Rows lie near named flat spaces through zero. A row that begins with a name and a colon came from that space; any other row is followed by the name of its block's space that it lies nearest.
gese-lesur: [-25  19 -78  63 -29  39  12  14  35 -42 -14  24 -15  56   9  61 -32  -9
  16  25 -41  13  61 -42  77]
gese-lesur: [ 13   9 -17  18  33  18   0 -13  -1  -9  -2  25  11  14   3  23  -8   0
   2   3 -22 -10 -11  -8   5]
lovi-zifig: [  0   9 -12  61 -48  55 -27  22  -1  15  -3  65  -1 -26   5 -71  -5 -28
 -62   3 -38  52 -41 -51 103]
lovi-zifig: [ -7 -15 -25  19  36  27  10 -20 -19 -16 -54   4  19  -6  -5  16 -15   1
   9   6  30 -11 -34  -4 -62]
nok-tur: [  2   0 -12  11 -14   2   5 -14  13  17  -9  30   5 -29  15 -48 -21   0
 -26  23 -28  12 -25 -31  54]
nok-tur: [-15 -10   2  -7  -1  -3   3  13 -19 -19 -13   5  -3  -4 -17  13  -4  -4
   3  -2  35   1  -9  32 -28]
nok-tur: [ -2   3  12 -47  17 -14   6   9 -40 -17  -4  -4   4  -2 -37  38 -20  14
  18  -8  37 -14  -8  54 -72]
duniv-ropi: [-24 -11 -42  16  35  13   1 -16  -8 -51 -52  19  27  -3 -19  43 -13 -16
  23  10  29   5 -44  35 -27]
duniv-ropi: [ -7 -17  35 -13 -61 -46  17  15  29  40  35  -1 -39 -28  33 -80   3   5
 -36  21  -6   5  29 -21  72]
lovi-zifig: [-14 -10 -12  12 -22   1   3  -8  26  10 -21 -48  -2   3  16 -11  14   0
  14   1   6   7  26 -32  -7]
duniv-ropi: [ -7  34 -21 -49 -49   2  12  25 -36  -5  -4  27  -6 -13 -48  15 -82  28
  -6  19 -12  14  15  12   5]
duniv-ropi: [-14   1 -44 -25  87 -22  -1 -40 -11 -76 -40  33  53  -5 -36  86 -22 -11
  51  15  17 -11 -72  93 -37]
nok-tur: [-25  -2   5 -55 -37  -8 -11   4 -27   3 -45 -66  19 -36 -44  -8  -9  10
  24 -16  53  26 -13  27 -84]
nok-tur: [ 16  24 -43  20  25  29   3 -24   3  -6 -14  49  24   0  -1  11 -43   6
  -6  23 -54   1 -26 -30  39]
nok-tur: [-14 -12  11 -38  -3 -27  11   1 -20  -6 -16  -4   1 -27 -18  -6 -17   8
   3   7  39  -4 -19  38 -39]
gese-lesur: [-48 -31 -12   7 -52   0   8  16  -6 -13 -54 -11  -9 -38 -10 -37 -11 -13
 -10  13  62  29 -17   8 -12]
duniv-ropi: [-21  -4   1  13 -31  37 -42  17 -27 -10 -39   1  26 -41 -35 -36  18 -31
 -17 -25  32  58 -66  16  -8]
nok-tur: [  6  -3   2 -53  30 -48  25 -33   0   3  -7  -3  13 -24  -2   2 -32  24
  16  25   3 -28 -16  26 -29]
duniv-ropi: [-42  -5 -54  29 -52  39  19  26 -19 -31 -58  32 -14  -7 -22   8 -60  -2
 -13  27  29  25   5 -15   7]
gese-lesur: [ 14  16  14 -26  -9  -9  -5  -1   3  21  20 -31   1   6  -3   1   4  14
   9 -11 -18  -2  24  -9 -10]
gese-lesur: [ 20  29 -15 -21  18  29 -10 -15 -21  10 -16 -30  28  11 -25  33 -19  20
  24 -16 -19  -3   2 -18 -60]
duniv-ropi: [ 21  15   7  11  14  20  -8   7  -4   8  26  -4  -5  32   3  24  13   4
   3 -18 -21 -11  25 -15  -7]
lovi-zifig: [ 11   8  12 -34  25 -11  -7  -5 -36  -8   2  54  22 -39 -30 -13 -27   1
 -18   6   1   4 -68  47   0]
lovi-zifig: [ -4  10  14 -53 -15 -57 -10 -15  39   8  25 -72  10   1   0  10  28   6
  42  -9 -13   6  34  23   6]
duniv-ropi: [ 31   6  23   0  69 -12 -20 -21  11  -4  38  -9  19  28  12  35  51  -9
  22 -26 -22 -23 -10  24 -12]
lovi-zifig: [ 18  10  13   9   1   0  -1   5  19  18  38 -25 -16  37  21  14  25   6
   7 -14 -27 -15  52 -26  10]
gese-lesur: [ 24  10  17 -17  41  -5 -10 -15   0   7  20 -40  13  27   0  37  30   8
  30 -26  -8 -22  15   8 -50]
lovi-zifig: [-28 -11 -32 -20  11 -22  -6 -41  33 -20 -56 -84  39  -9  -5  26  18  -4
  61  -1  24  11  -6  13 -53]
gese-lesur: [  8  16 -40  11  25  26  -1 -34  23   1 -30 -62  27  34   6  48   3  13
  47  -8 -25 -10  31 -45 -48]
lovi-zifig: [ 38  14  17  -4  32  10 -10 -24   4  36  18 -20  16   6  15 -11  17  12
   1 -15 -36 -16  -2 -34 -19]
gese-lesur: [  20   38  -32  -22   -8   18   -5  -36   32   35  -14 -105   27   32
    3   34   -7   34   55  -13  -54   -3   67  -74  -47]
nok-tur: [  6   8  -9 -37 -11 -26   3 -44  33  37 -20 -55  27 -33  12 -38 -12  21
  17  15 -30   5  -3 -37  -3]
duniv-ropi: [  3   4  -2   3  13  12 -12  -2  -9  -7  -6  -1  13   1 -11  12   8  -6
   6 -11   2   6 -16   9 -15]
nok-tur: [-17 -22 -14  19  -5 -16  14 -16  27  -4 -20  17  -1 -23  25 -33  -5 -10
 -12  28   3   4 -19 -10  42]
gese-lesur: [ -16  -50   53   -2  -23  -55   12   10    6   17   15   51  -27  -67
   30 -107   20  -21  -60   24   41    6  -55   31   63]
lovi-zifig: [  4   4 -10  62 -35  40  -9  14  34  22  15 -20 -22  36  35 -16  31 -11
 -13 -11 -34  13  54 -76  51]
[-36 -49  15   1  -3 -45  28  10   0 -26 -15  33 -25 -30  13 -26   1 -15
 -18  27  67 -10 -26  52   9]  nok-tur
[ 29 -13  25   4  52 -48  36 -14  18   7  59  78 -28   6  47 -13  -9   9
 -30  35 -33 -54  -1  11  68]  nok-tur
[ -3 -16  -1 -13  23  -8  23 -13 -12  -2 -25 -22  -1   1   1  16 -11  16
  16   6  34 -28   6   5 -70]  lovi-zifig
[ 34  14  18 -28  62 -24  -3 -27   6   5  36 -15  17  23   6  39  20  12
  28 -13 -27 -34   4  20 -27]  duniv-ropi
[-15  -2   8 -19 -43 -25  -1   6  33  14   8 -90 -14  19  10   7  31   7
  34 -14  10   5  69 -14 -18]  gese-lesur
[ -6  10   2 -21   4 -17 -10  13 -15 -30  16  43   6 -10 -27  18 -12 -11
  -2   3   0  12 -29  57  30]  lovi-zifig
[ 32  22  12  -3  16 -10  -1  -4  14  17  53  26  -6  19  16   3   0   8
 -10   2 -57 -15  18 -13  52]  gese-lesur
[-33 -27  -9  41 -12 -23   8  17  49 -35  14 -28 -32  47  32  38  49 -25
  26   0  23  -5  61  13  37]  gese-lesur
[-14 -11 -34  13   6  38   5 -19 -32  -6 -78  31  31 -50 -20 -31 -46   0
 -18  19  27  17 -75 -14 -38]  gese-lesur
[ 32  23   4  13  74  26 -13  13 -39 -37  40  69   7  46 -22  79   2  -7
   3 -20 -19 -26 -19  48 -10]  gese-lesur
[ 17  11   5  11  -1  22 -17  -1 -13  16   5  41  13 -24  -4 -38  -7  -7
 -32  -1 -28  18 -44 -15  37]  lovi-zifig
[  8 -18  -2  28  40  -8   8 -27  23   0  -1  22   6  -4  34 -15  16 -10
  -8  14 -11 -17 -25 -11  25]  gese-lesur
[ 18  19  17  12 -46  32 -19  20 -12  42  21  29  -6 -23  -1 -66  -8  -1
 -50  -7 -38  30 -12 -46  56]  nok-tur
[ 17  31  20 -42  23 -39 -22  10   1 -25  66  21   7  22 -24  51  15  -6
  21 -15 -34  -1   3  71  41]  lovi-zifig
[  3  33 -32 -23 -12  38   6  10 -41  -7 -26   1   9  11 -44  44 -62  27
  13   1  -6   2  16 -10 -52]  duniv-ropi
[ 11  12   7 -55  46 -20  14  -2 -44 -23   5  14   8   8 -37  61 -34  24
  24  -1  21 -33  -9  62 -75]  nok-tur
[-27 -11  -2   0 -34 -11   1  18  14 -12  -6 -45 -16  15  -1  15  19  -6
  20  -8  29  10  41   8 -11]  gese-lesur
[  1   5  -6  -2  11   8   0   3 -12 -11  -3  10   3   7 -11  21  -8   1
   5  -2   3  -3  -3  11 -14]  nok-tur
[-29  -1 -35  -9   3  -8 -20 -24  17 -35 -47 -24  42 -24 -22  16   5 -20
  34   2  12  34 -44  33  -1]  lovi-zifig
[ -8 -19   0  27   5 -20   9  -5  36  -7  13   2 -15  12  34  -5  26 -14
   0  11  -3  -9  16  -5  44]  gese-lesur

Rows lie near named flat spaces through zero. A row that begins with a name and a colon came from that space; any other row is followed by the name of its block's space that it lies nearest.
nitifosu: [ 19 -13 -17 -62 -60  37  34 -19  64  24  29  28  25  19  64 -62  42 -16
  30  17 -35   0  39 -12  46]
vibpera: [-21   9  -3 -13   6  28   3  -7 -14 -23  17  -3 -12 -12  27   8  20 -15
 -20  10  24 -32  20 -10  16]
mimazuv: [-21  12  11  29  42  14 -27  19 -43 -27  -4 -14  -1   7 -29  11 -15   0
 -61  -3  45 -23   4  14  51]
mimazuv: [  2  13  37   8  24   9  24  17  11  -9   5  10  44  57 -36 -69 -19  20
 -12 -19 -35   0  30  21  86]
vibpera: [ 24  37 -16   2  11   7 -13 -27 -26   5  19  -9 -14 -32  39  28   3 -29
 -19 -20  65 -65  12 -13   7]
mimazuv: [-19  32  32 -18 -15  15  23 -19   5  -4   2   9   0  20  40 -65   7  38
  -5  -1 -26  -9  -6   2   4]
mimazuv: [ 17 -24 -35  16 -29 -32 -14  17 -25  65 -31 -26  19   1 -10 -14  -3  24
 -21 -13  -7  -7 -30  25  71]
nitifosu: [  5 -20 -17   5 -17  -9  22  -1   1  20   2 -24 -28 -37   0  48 -21 -25
  58  -8 -12 -11  26  -1 -32]
rativebi: [ 45   0  18  30  -6  -1 -40  29  -1  12 -13  34  -3  -5 -32  38 -23  -9
 -15 -11  47   6 -10  14 -62]
nitifosu: [-55 -23  50 -43 -35  -7 -10  31   0 -33  36  70  17  58   4  -3  25   6
  -9  32 -20  23   7 -33 -55]
vibpera: [-15   3  28   4 -11  29  25  11   3   3   6 -10  -8  22  -2 -38 -33   4
   0  -6  -8  -8  45  22  45]
rativebi: [-32  -7 -29  29  14 -66  34  -3 -57  18 -41 -65 -17 -29 -20   6  18  42
 -10 -19 -38   6 -55   0 -16]
mimazuv: [ 15 -39 -25 -18 -21 -29  30   8  32  24   5   4  27  11 -18  -3  17 -12
  48  -1 -56  27  12 -11   9]
mimazuv: [ 32 -46  -9  -5  -4  54 -34  53  36 -19  -3  53  37   4 -35  25  31 -26
 -17  31   8  11  21  18  32]
mimazuv: [-68  49  22  10  46 -96  22 -52 -63  -2   6 -60 -12  24   1 -24 -47  49
  20 -34 -38  -7 -44 -27   3]
rativebi: [ 23  -7   7   0 -13  30  14  25  11  -6   9  26   6   6  -6  -6  24 -22
 -28  -4  24  -8  35   3  -7]
vibpera: [ 22   4   0  -1 -16  32 -60   7  11   5 -11  32   3   1  17   1   2   4
 -42  21  50   6 -28  14  -1]
rativebi: [  0 -10 -24  16  61 -30   3   4  -5 -25  11 -23  25  27 -59   2   7 -31
 -34  -8  17  32   9 -15  55]
mimazuv: [ -3  22  24   1   5  71   7  11   9 -41  17  15 -20  23  12 -46  23 -25
 -94  10  77   9  42   5   9]
vibpera: [ 25  -9 -18  24  22 -54  -7   5  -4  20 -23 -11  25   4 -46   8  -6  14
   9 -18 -22  26 -38   3  -1]
vibpera: [ -4 -36  16 -17 -31  45  10  46  18 -18 -17  50  22 -12  -1   5  50  26
  17  29 -60 -11   2  16 -21]
nitifosu: [ -3  29  43  22   6  10  29  -7   4  -5 -21 -10 -24  -5  -4 -29 -35  37
  26 -17 -30   5  -2  23 -45]
rativebi: [ 56 -25 -51  29  41   8  -6  42   4  -7 -39   5  61   1 -62 -24  82   2
 -91  -3   9  20 -30  20  77]
rativebi: [-55  14 -16  23  86 -54  -4 -36 -28 -34 -13 -71  -5   7 -41  -1 -30  21
   2   0 -26  41 -46 -10  43]
vibpera: [-34  -5  34   1  34 -17  -7  16  -2 -20   8   8  41  55 -44 -26 -35  25
  16   2 -52  11   5   8  73]
rativebi: [-14  12  44  -9   0  26 -72   5   4 -15  35  41   1  41   4  21 -66 -21
  -5  18  57  -8  24   1  21]
nitifosu: [-16 -11   3  -6 -10 -27 -14   3 -13   3  13   6  -9   4  -3  34 -13 -11
  14   4   8   6  -3 -17 -35]
vibpera: [-34  17   7 -16  20  41  -8 -10 -11 -31  16  -4   7  11  27 -25   8   4
 -30  16  10 -34  16   3  80]
vibpera: [ 29   3 -19  11  19 -16 -21   0   0  13 -27   2  36  -5 -15  -8  14  28
  -4  -6 -22  -4 -44  14  36]
rativebi: [ -2   6 -10  -8  20 -16  30 -31  24  -8  13 -23  -4   2  -1 -10 -10 -15
  40  -6 -24  23  13 -16  -2]
nitifosu: [ 44  54   9  19  44 -12   5 -47  20   4 -31 -10  14 -39   9  -8 -30  49
  83 -30 -64 -30 -44  19 -16]
mimazuv: [-20 -34 -42   2 -15 -28  -4  14 -38  26 -15 -31   2 -20  -2  27  24   5
 -14   6  -9 -14 -21   0  37]
mimazuv: [  6   6  15  -7 -15  71 -18  20  15 -24   1  33  -3  17  19 -40  34  -7
 -86  24  59   8  13  14  14]
vibpera: [-15  -6   1   0  -8  37  37  13  -6  -8  -3 -16 -11 -11   9 -19  17   1
 -12   1 -11 -23  33  14  32]
rativebi: [-53  15  13  32   5 -12  48   1 -58  -8 -46 -56 -48 -36   4 -18  11  61
 -25 -11 -32  -7 -37  18 -46]
nitifosu: [ 71  33 -23  50  43  32  21 -18  16  17 -50 -43  -3 -68 -13  -4 -21  19
  36 -36 -21 -39  -6  52  36]
rativebi: [-12 -12 -16 -20 -31 -16  52  -7  -1  26  19 -22   0  13  20 -32  16 -12
   7 -12 -20  -8  34 -14  34]
nitifosu: [ 35  17 -21 -21  24 -10  28 -46  46  -5  -6   2  25 -41  23   6  19  16
 107  -7 -88 -18 -20 -10 -16]
mimazuv: [ -3 -55 -31 -31 -24  30  -2  33  30 -20  11  32  16   8  -5  10  71 -35
 -35  41   8  37  15 -16   2]
nitifosu: [-13  11  39  34  13  23 -12  35 -30 -16 -19   5  -7  17 -31 -18 -16  24
 -62  -6  29  -4   0  29   6]
rativebi: [-43 -31 -23 -24 -13 -68 -39   5 -55  12  33   4   7  -5   6  91   0 -23
  27   9   6 -38 -12 -45  -8]
nitifosu: [ 48  21  29  -3 -33  -2 -43  -9  31  33  -1  49   7  12  18  -2 -42  12
  33  -8  13   4 -20   9 -52]
vibpera: [  5 -21  18  45  17 -11 -36  51 -18  10 -18  -1  14  45 -79  -4 -47   0
 -58  -8  37  38   2  32  44]
nitifosu: [-11  -9 -29 -19   4 -30 -21 -13 -15   7  19  -5  17   4  12  22  13 -16
   0   6   9 -14 -10 -25  37]
[-50  18  13 -11   8  14   2 -26 -12 -23 -10 -19 -23 -21  36  -6  -5  38
  25  19 -36 -13 -26   2  -8]  rativebi
[ -3 -19 -15 -24  -8  31  22  12  19 -15   9  12  21   9   9 -26  51 -11
 -21  17 -14   0  22  -4  44]  nitifosu
[ 19  21  39 -32 -42   9 -59 -24  42  13  25  64  -5  23  47   6 -44  -2
  43  17  25  15 -13 -12 -73]  vibpera
[ 11  28 -24 -22 -16  22  19 -44   4   4  12 -14 -29 -46  72   3  30 -15
  11  -2  22 -40   5 -18 -26]  vibpera
[ 33  26  24  33  30 -15 -29  -7  -4  14 -16   1   7 -21 -25  39 -74  19
  70 -28 -20 -36 -11  26  -7]  mimazuv
[-55 -22 -21 -27   9  31  -7   1  -3 -51   2  -2 -11  -8  19   3  63  -3
 -46  50   5  25 -18 -19   4]  vibpera
[ 36 -17 -38  23  30 -45 -15   9  -6   5 -25  -4  20 -25 -45  45  26  -4
   1 -10  -5  18 -43  -7 -30]  rativebi
[-36 -18   2 -45 -20 -14  46  -3  25 -13  19  14  29  50  13 -67  54  13
  -5  17 -60  41   4 -28  20]  mimazuv
[ 15   3 -15  10   2 -21  27 -15   6  12  13 -28 -25  -1  -9   3 -14 -38
  -2 -20  34  25  25 -15 -29]  mimazuv
[ 57  -6  14   2 -65  59 -56  19  56  46 -46  50   7   7  24 -50 -13  41
 -19  24  11  38 -41  54  -8]  vibpera
[-18  -8   5   8  -1 -16 -14  19 -32   5   9  -4   2  21 -18   9 -12  -8
 -35  -5  28  -7   8  -2  25]  rativebi
[ -5 -14  -6 -12  16 -60   5 -15  15   1   9   2  19   8 -24  29 -14   0
  76  -3 -59  27 -17 -26 -32]  mimazuv
[ 12   6   1  -6   8   6  -6 -13  30  12  17  -6  21  47  -8 -52 -34 -14
  -9  -4  12  27  24   7  83]  rativebi
[-32  -8 -12   8  41 -22  -7   6 -36 -37  -3 -12  -1 -19 -24  48  25  -1
 -12   8  -3  -7 -22 -18 -18]  rativebi
[-25   8  27   4  39 -10  26   8  -8 -25  13  -5  30  41 -35 -35 -13  12
   0 -13 -38  -3  23   2  62]  mimazuv
[ 58   6 -11  24  23 -10  -7  18   1  31 -47  12  74  -9 -31 -27  14  59
  20 -27 -73 -44 -42  43  89]  vibpera
[ 73  -1 -15  37 -12 -14 -52   6   9  60 -32   3   4 -29 -21  42 -58   1
  34 -22  23  -9 -25  35  -8]  mimazuv
[-19   7  19 -16   3  -2 -10  -9   4 -14  22  15   2  18   9   3 -16  -4
  18   7  -3  -1   9 -14  -5]  vibpera
[-58 -23 -11 -18  33 -54  41  -6 -20 -45  26 -18  -4  -2 -25  45  33 -20
  34   7 -45  19   6 -52 -49]  vibpera
[-12 -65 -66  12   1 -43  18  28 -42  29 -12 -50   5 -55 -36  92  13 -24
  53  -4 -44 -39  12  -1  44]  mimazuv
